Below are the code and all the weights of a small trained network. Each question names an input and a class and asks about switching units off, where a switched-off unit gives its printed mean instead of its output.

import numpy as np


def w(rows, s, z=0):
    codes = np.array(rows[::2]) - 128.0
    scale = np.full(codes.shape[1], s)
    scale[-1] = z or s
    return codes * scale


def norm(h):
    return h / np.sqrt((h * h).mean(-1, keepdims=True) + 1e-5)


def f(y):
    return y / 2 * (1 + np.tanh(0.7978845608 * (y + 0.044715 * y**3)))


def log_softmax(a):
    a = a - a.max(-1, keepdims=True)
    return a - np.log(np.exp(a).sum(-1, keepdims=True))


def net(x, mask):
    res = np.array(x, float).reshape(1, 8) / 4 @ E
    u = 0
    for l in range(4):
        y = f(norm(res) @ A[l][:, :-1].T + A[l][:, -1])
        res = res + np.where(mask[u : u + 3], y, B[l][:, -1]) @ B[l][:, :-1]
        u += 3
    return log_softmax(norm(res)[-1] @ U[:, :-1].T + U[:, -1])


A, B = {}, {}
E = w([
[77,90,134,87,187,47,152,75,89,89],'x0',
[22,104,97,80,161,51,134,36,165,54],'x1',
[127,167,207,131,162,184,79,87,76,126],'x2',
[106,187,228,88,136,121,124,116,112,116],'x3',
[200,156,76,159,111,95,85,174,113,110],'x4',
[111,203,177,142,173,109,79,183,103,1],'x5',
[151,38,100,189,173,209,54,175,136,119],'x6',
[95,126,183,94,163,125,88,101,126,111],'x7',
],0.0056)
A[0] = w([
[139,21,107,224,177,158,3,158,100,75,51],'0.n0',
[204,202,172,225,146,117,107,175,176,142,141],'0.n1',
[149,66,116,136,120,179,84,146,130,84,5],'0.n2',
],0.0042,0.0016)
B[0] = w([
[22,85,124,157,204,229,146,150,122,110,252],'0.n0',
[205,127,184,4,99,98,133,212,97,101,218],'0.n1',
[165,8,137,178,212,4,89,135,1,42,140],'0.n2',
],0.006,0.0029)
A[1] = w([
[191,90,94,177,73,136,100,151,108,254,55],'1.n0',
[135,78,33,135,92,58,156,114,188,88,2],'1.n1',
[106,139,121,169,217,131,108,155,139,102,55],'1.n2',
],0.006,0.0027)
B[1] = w([
[196,108,203,178,155,158,245,98,144,174,251],'1.n0',
[180,245,68,198,162,85,130,131,152,111,211],'1.n1',
[108,90,56,162,72,202,171,157,56,208,184],'1.n2',
],0.011,0.0028)
A[2] = w([
[100,186,75,96,141,126,83,185,108,134,3],'2.n0',
[125,156,2,125,146,49,172,180,226,148,28],'2.n1',
[136,129,26,185,85,36,192,135,234,80,52],'2.n2',
],0.0056,0.0026)
B[2] = w([
[254,124,148,163,131,118,164,177,135,182,122],'2.n0',
[183,176,88,172,142,66,116,104,83,145,226],'2.n1',
[139,152,62,149,176,33,121,118,133,161,252],'2.n2',
],0.01,0.0035)
A[3] = w([
[146,89,95,59,164,174,211,93,102,118,247],'3.n0',
[252,242,207,121,10,135,23,210,52,84,2],'3.n1',
[122,52,20,172,219,253,51,149,132,12,41],'3.n2',
],0.0051,0.002)
B[3] = w([
[166,85,214,94,88,56,67,118,199,119,194],'3.n0',
[87,136,21,59,106,189,183,249,228,12,244],'3.n1',
[48,59,34,200,180,103,69,145,2,161,255],'3.n2',
],0.0088,0.004)
U = w([
[116,190,68,53,84,202,153,240,180,25,1],'0',
[234,48,197,153,101,177,191,116,178,203,119],'1',
[15,143,208,32,111,102,81,1,153,100,206],'2',
[50,20,43,198,174,164,64,157,23,125,106],'3',
[159,188,5,184,152,23,134,74,136,140,226],'4',
],0.0092,0.00088)

Each question gives the input, the list of numbers given to net, and the class t.
The units are the neurons (one row each of A and B). Each row of codes is followed by its name. A weight is (code - 128) times the scale printed after its matrix; where a second scale follows, it is the last column's (A, B and U).
mask holds one flag per neuron, layer by layer. A switched-off neuron (its flag False) gives its mean, the last column of its row in B, instead of its output. The means were averaged over made-up inputs and are rounded, as every weight is.
A unit's drop is (log p(t) with every unit on - log p(t) with that unit switched off) / (log p(t) with every unit on - log p(t) with every unit switched off).
The circuit of an input: a set's keep is (log p(t) with only the set's units on - log p(t) with every unit switched off) / (log p(t) with every unit on - log p(t) with every unit switched off). Starting from all 12 units, units are removed one at a time, each time the one whose removal leaves the highest keep (on an exact tie, the one counted first), for as long as the keep stays at least 0.8.
units of the circuit, in order: the units of the circuit, biggest drop first
unit that matters most: the unit with the biggest drop
k most important neurons: the k neurons with the biggest drops, biggest first
k most important neurons of layer l: the k neurons of layer l with the biggest drops, biggest first
drop when u is switched off: that unit's drop, to one decimal
input [8,-4,6,-1,-8,0,-1,-8], class 2: unit that matters most -> 1.n0
input [-3,4,-1,-5,-4,-1,4,-5], class 4: 3 most important neurons -> [1.n1; 2.n2; 2.n1]
input [4,-1,2,2,-2,7,-3,-2], class 0: units of the circuit, in order -> [3.n1; 2.n2]
input [-7,3,4,-2,3,-5,3,4], class 1: 2 most important neurons of layer 1 -> [1.n0; 1.n1]
input [-1,3,-5,5,5,8,5,3], class 3: 2 most important neurons -> [3.n2; 0.n0]
input [-5,5,4,-6,-7,-7,3,4], class 1: 2 most important neurons of layer 3 -> [3.n0; 3.n1]
input [-1,-1,-4,2,-7,3,-2,-4], class 2: 2 most important neurons -> [1.n1; 3.n1]
input [1,-5,7,7,-7,7,5,-6], class 0: 2 most important neurons -> [3.n1; 0.n1]
input [-3,2,-5,7,-8,-5,-4,-3], class 2: 2 most important neurons -> [1.n1; 1.n0]
input [0,-8,-8,2,3,-1,6,7], class 1: 2 most important neurons of layer 1 -> [1.n0; 1.n1]
input [3,-5,7,-1,-1,-3,-1,-6], class 1: drop when 1.n0 is switched off -> 0.2
input [4,-5,-3,2,-6,2,-2,-2], class 2: drop when 1.n0 is switched off -> 0.1
input [-1,3,-5,-8,-7,-5,4,0], class 4: drop when 1.n1 is switched off -> 0.1
input [7,-2,7,-8,6,6,-5,1], class 0: drop when 0.n1 is switched off -> 0.0
input [-6,0,-2,6,5,-1,-1,-5], class 0: most important neuron of layer 0 -> [0.n1]
